Below are the code and all the weights of a small trained network. Each question names an input and a target symbol and asks about switching units off, where a switched-off unit gives its printed mean instead of its output.

import numpy as np


def w(rows, s, z=0):
    codes = np.array(rows[::2]) - 128.0
    scale = np.full(codes.shape[1], s)
    scale[-1] = z or s
    return codes * scale


def norm(h):
    return h / np.sqrt((h * h).mean(-1, keepdims=True) + 1e-5)


def softmax(a):
    e = np.exp(a - a.max(-1, keepdims=True))
    return e / e.sum(-1, keepdims=True)


def log_softmax(a):
    a = a - a.max(-1, keepdims=True)
    return a - np.log(np.exp(a).sum(-1, keepdims=True))


def net(x, mask):
    ids = ['ΞΠΣΨαβγδεζηλμτφω'.index(c) for c in x.split()]
    T = len(ids)
    res = E[ids] + P[:T]
    u = 0
    for l in range(2):
        r = norm(res)
        for j in range(3):
            rows = slice(4 * j, 4 * j + 4)
            q, k, v = (r @ M[l][rows].T for M in (Q, K, V))
            z = softmax(np.where(np.tri(T) > 0, q @ k.T / 4**0.5, -1e9)) @ v
            o = O[l][rows]
            res = res + np.where(mask[u + j], z, o[:, -1]) @ o[:, :-1]
        u += 3
    return log_softmax(norm(res)[-1] @ U[:, :-1].T + U[:, -1])


Q, K, V, O = {}, {}, {}, {}
E = w([
[186,200,154],'Ξ',
[187,30,103],'Π',
[94,39,118],'Σ',
[134,43,102],'Ψ',
[39,93,103],'α',
[245,138,78],'β',
[117,94,42],'γ',
[161,205,78],'δ',
[186,202,154],'ε',
[185,200,153],'ζ',
[67,100,159],'η',
[252,47,99],'λ',
[118,147,213],'μ',
[188,201,154],'τ',
[60,95,163],'φ',
[162,180,144],'ω',
],0.019)
P = w([
[254,32,124],'0',
[224,59,128],'1',
[212,77,130],'2',
[202,93,130],'3',
[194,108,130],'4',
[194,121,128],'5',
[186,133,129],'6',
[182,143,128],'7',
[179,151,129],'8',
[174,160,128],'9',
[166,168,130],'10',
[166,174,127],'11',
[158,183,130],'12',
[152,191,128],'13',
],0.0058)
Q[0] = w([
[102,130,149],'L0H1',
[123,134,97],'L0H1',
[124,135,87],'L0H1',
[157,113,185],'L0H1',
[176,118,138],'L0H2',
[168,116,218],'L0H2',
[144,188,189],'L0H2',
[150,156,122],'L0H2',
[208,107,190],'L0H3',
[120,40,29],'L0H3',
[224,137,71],'L0H3',
[106,200,5],'L0H3',
],0.022)
K[0] = w([
[116,94,135],'L0H1',
[112,146,95],'L0H1',
[111,153,89],'L0H1',
[164,111,187],'L0H1',
[180,105,113],'L0H2',
[192,130,210],'L0H2',
[140,204,148],'L0H2',
[140,148,90],'L0H2',
[207,132,216],'L0H3',
[151,25,19],'L0H3',
[230,155,106],'L0H3',
[103,184,5],'L0H3',
],0.021)
V[0] = w([
[122,145,108],'L0H1',
[214,103,151],'L0H1',
[88,168,83],'L0H1',
[170,100,159],'L0H1',
[95,145,153],'L0H2',
[110,153,142],'L0H2',
[60,156,178],'L0H2',
[201,204,76],'L0H2',
[138,210,7],'L0H3',
[91,64,29],'L0H3',
[106,99,50],'L0H3',
[118,103,121],'L0H3',
],0.012)
O[0] = w([
[138,135,94,119],'L0H1',
[137,64,145,251],'L0H1',
[145,163,58,69],'L0H1',
[120,92,172,189],'L0H1',
[78,127,110,73],'L0H2',
[77,139,111,88],'L0H2',
[29,121,90,20],'L0H2',
[101,217,134,179],'L0H2',
[136,52,9,135],'L0H3',
[228,209,39,143],'L0H3',
[194,170,54,138],'L0H3',
[149,155,124,130],'L0H3',
],0.011,0.0029)
Q[1] = w([
[116,157,127],'L1H1',
[125,97,123],'L1H1',
[135,118,129],'L1H1',
[142,140,134],'L1H1',
[123,122,123],'L1H2',
[125,163,150],'L1H2',
[125,138,134],'L1H2',
[117,112,117],'L1H2',
[104,112,174],'L1H3',
[1,164,179],'L1H3',
[129,147,189],'L1H3',
[173,105,82],'L1H3',
],0.082)
K[1] = w([
[90,107,101],'L1H1',
[136,112,145],'L1H1',
[148,144,139],'L1H1',
[151,165,129],'L1H1',
[120,127,119],'L1H2',
[122,148,174],'L1H2',
[123,135,142],'L1H2',
[107,127,110],'L1H2',
[170,114,125],'L1H3',
[98,14,253],'L1H3',
[181,131,152],'L1H3',
[116,168,71],'L1H3',
],0.06)
V[1] = w([
[80,122,124],'L1H1',
[115,176,101],'L1H1',
[123,157,112],'L1H1',
[185,111,145],'L1H1',
[190,3,129],'L1H2',
[86,17,138],'L1H2',
[112,172,81],'L1H2',
[161,145,199],'L1H2',
[154,25,148],'L1H3',
[128,129,132],'L1H3',
[148,70,184],'L1H3',
[130,145,172],'L1H3',
],0.022)
O[1] = w([
[160,152,203,27],'L1H1',
[95,197,109,87],'L1H1',
[107,165,111,110],'L1H1',
[110,71,59,255],'L1H1',
[119,249,245,204],'L1H2',
[203,217,85,81],'L1H2',
[131,37,157,125],'L1H2',
[86,199,77,138],'L1H2',
[157,26,148,132],'L1H3',
[125,129,124,125],'L1H3',
[104,40,79,102],'L1H3',
[79,114,59,98],'L1H3',
],0.016,0.0074)
U = w([
[119,82,121,88],'Ξ',
[142,102,106,85],'Π',
[138,104,101,93],'Σ',
[139,106,104,87],'Ψ',
[125,164,73,124],'α',
[166,141,131,248],'β',
[243,139,1,51],'γ',
[137,226,94,189],'δ',
[121,94,120,100],'ε',
[124,93,120,92],'ζ',
[123,90,121,92],'η',
[142,101,94,98],'λ',
[38,99,198,115],'μ',
[118,91,123,87],'τ',
[116,92,119,102],'φ',
[186,2,158,121],'ω',
],0.025,0.015)

Each question gives the input, a string of symbols that net reads in full, and the target symbol t.
The units are the heads (4 rows each of Q, K, V and O). Each row of codes is followed by its name. A weight is (code - 128) times the scale printed after its matrix; where a second scale follows, it is the last column's (O and U).
mask holds one flag per head, layer by layer. A switched-off head (its flag False) gives its mean, the last column of its rows in O, instead of its output. The means were averaged over made-up inputs and are rounded, as every weight is.
A unit's drop is (log p(t) with every unit on - log p(t) with that unit switched off) / (log p(t) with every unit on - log p(t) with every unit switched off).
The circuit of an input: a set's keep is (log p(t) with only the set's units on - log p(t) with every unit switched off) / (log p(t) with every unit on - log p(t) with every unit switched off). Starting from all 6 units, units are removed one at a time, each time the one whose removal leaves the highest keep (on an exact tie, the one counted first), for as long as the keep stays at least 0.8.
circuit, biggest first: the units of the circuit, biggest drop first
most important unit: the unit with the biggest drop
which heads matter: for each layer, one digit per head in row order, 1 if its drop is at least 0.15 and else 0, layers parted by /
drop of u: that unit's drop, to one decimal
input η Ξ δ Ξ γ, target γ: most important unit	L0H3
input α γ γ α δ ω β λ τ δ, target β: circuit, biggest first	L1H3, L1H2, L0H3
input Ξ Ξ δ α λ α α δ λ λ β α, target δ: circuit, biggest first	L1H3, L0H3
input λ τ λ α δ μ φ α, target β: which heads matter	111 / 111
input δ δ φ, target δ: circuit, biggest first	L1H2, L0H2
input δ ζ ε, target δ: which heads matter	010 / 010
input η ε α τ α δ, target ω: which heads matter	011 / 010
input δ β δ Π δ, target δ: which heads matter	110 / 101
input μ η ω, target μ: which heads matter	111 / 111
input η μ δ η Ξ, target μ: which heads matter	111 / 101
input Ψ Σ δ η Ψ Σ, target β: circuit, biggest first	L1H3, L0H3
input μ γ α ε β, target ω: circuit, biggest first	L1H2, L0H3
input β φ Σ β α, target ω: circuit, biggest first	L0H2, L1H2, L0H3
input τ δ μ Ξ β φ τ Ξ β, target β: which heads matter	111 / 011
input Π λ ω φ ε λ β λ φ Σ μ λ η β, target β: most important unit	L1H2
input β Σ Π β ε μ η Ξ ζ λ Ψ δ, target ω: which heads matter	001 / 010
input δ λ α Σ ζ λ μ Π δ λ ε δ μ Π, target β: which heads matter	001 / 001
input α Σ α λ Ψ η Σ φ β β α α μ Σ, target δ: which heads matter	101 / 001
input α τ Ψ η α, target β: which heads matter	110 / 111
input δ λ λ μ τ α μ α ε δ α δ β λ, target δ: which heads matter	010 / 001
input Ξ η φ φ ε α α δ γ Σ φ, target δ: most important unit	L0H3
input Π λ φ ζ Π α α β τ β ε μ Π, target δ: which heads matter	000 / 011
input Ξ α α Π α ε β μ α μ Π, target β: circuit, biggest first	L1H3, L0H2, L0H3
input δ δ ε, target δ: drop of L1H2	4.2
input φ Σ Σ α α Σ, target δ: drop of L0H1	0.6
input Ψ ω Ξ α α α α δ μ δ, target β: drop of L0H1	0.1
